X =
[[133 144 130 140 130 130 131]
 [140 137 133 150 136 137 156]]
Give the 2nd entry from the end, reading row by row.
137
Give the third entry in reading order.
130
Give the bottom-right entry.
156
Give the 3rd entry from the end, reading row by row.
136
Give the 4th entry, reading row by row.
140

m =
[[127 123 121 138 125 136 130 132 116 131 133 138]
 [144 119 136 124 132 119 140 125 132 122 123 128]
 [143 120 120 130 118 128 123 132 127 124 123 126]
 [120 140 136 110 135 117 120 122 145 127 116 107]
 [123 126 123 131 130 133 129 131 119 137 129 131]
 [136 120 123 137 123 130 133 129 123 129 134 137]
 [135 119 124 142 125 130 140 128 121 130 138 143]]
Rows and columns are numbered from 0.
The entry in row 0 and column 1?
A: 123
The top-left entry?
A: 127
The entry at row 1, column 2?
A: 136
The entry just left of the largest entry: 122
The entry just right of 134?
A: 137
The entry at row 2, column 0?
A: 143
The entry in the bottom-right corner: 143
The top entry of the column that holds the smallest entry: 138
The entry in row 2 and column 2?
A: 120
The entry in the bottom-left corner: 135
The entry directly below the smallest entry?
A: 131
The entry just right of 144: 119
The entry in row 2 and column 1?
A: 120
The maximum: 145
The smallest entry?
A: 107
The entry just right of the largest entry?
A: 127
The entry at row 1, column 0?
A: 144

Questions about the row below.
1) Report the 2nd smallest entry.
2) Report the median of all entries.
3) Report the entry just right of the smallest entry.
[138 148 102 157 144 137 105]
1) 105
2) 138
3) 157

[[142 135 103 137 133 104 128 126 134 116 104]
 [132 127 137 136 143 105 118 114 132 125 129]
 [138 114 119 132 116 124 122 147 132 128 125]
 [149 134 115 140 103 133 118 144 114 123 116]
 [135 110 137 115 131 113 124 124 141 128 132]
 [144 119 116 118 124 109 129 149 134 120 110]
 [112 111 150 116 136 126 143 104 139 143 136]
 [127 125 151 122 131 139 125 106 117 144 149]
 [131 139 116 124 124 120 142 140 107 124 116]
 [119 149 106 143 124 145 142 131 136 133 128]]
Rows and columns are numbered from 0.
Find the bottom-left entry.
119
The bottom entry of the column that holds the largest entry: 106
The entry in row 2 and column 0 is 138
Find the entry at row 0, column 2.
103
Find the entry in row 0 and column 0.
142
The entry in row 0 and column 1: 135
The entry in row 1 and column 0 is 132
The bottom-right entry: 128
The entry in the top-right corner: 104
The entry just left of 141 -> 124
Find the entry just right of the largest entry.
122
The entry in row 2 and column 1 is 114
The entry directly below 150 is 151
Find the entry directly below the largest entry.
116
The entry just right of 123 is 116
The entry at row 2, column 2: 119
The entry directly above 123 is 128
The entry just left of the largest entry: 125
Find the entry directly above 112.
144
Find the entry just right of 111.
150

[124 126 104 132 122 131]
The entry just left of 131 is 122
Give the entry just right of 104.
Answer: 132
The entry just left of 126 is 124

B =
[[132 132 130 127 131 122 124]
 [142 132 129 119 121 111 124]
 [131 126 147 139 102 128 109]
 [128 119 130 142 125 129 121]
 [125 134 124 125 123 122 136]
 [124 132 140 128 131 139 123]
 [128 127 128 131 127 128 119]
 [131 134 127 127 133 131 136]
 [126 137 127 126 131 125 126]
 [120 133 111 138 150 123 152]
 [111 129 126 122 137 124 128]]
Counting starts at 0.
The entry directly below the centre entry -> 131
Read off the entry in the bottom-left corner.
Answer: 111
The top entry of the column that holds the largest entry: 124
Read off the entry in row 0 and column 0.
Answer: 132
The bottom-right entry -> 128
The entry directly above the largest entry: 126
The entry at row 2, column 1 is 126
The entry just right of the centre entry -> 131
Read off the entry just right of the smallest entry.
Answer: 128
The entry in row 1 and column 1: 132
The entry at row 2, column 0 is 131
Read off the entry in row 0 and column 2.
Answer: 130
Read off the entry directly below 102.
Answer: 125
The entry at the centre -> 128
Read off the entry just left of the centre entry.
Answer: 140
Read off the top entry of the column that holds the smallest entry.
Answer: 131
The bottom entry of the column that holds the smallest entry is 137
Read off the entry at row 1, column 2.
Answer: 129
Read off the entry at row 1, column 0.
Answer: 142
Read off the entry in row 0 and column 1.
Answer: 132
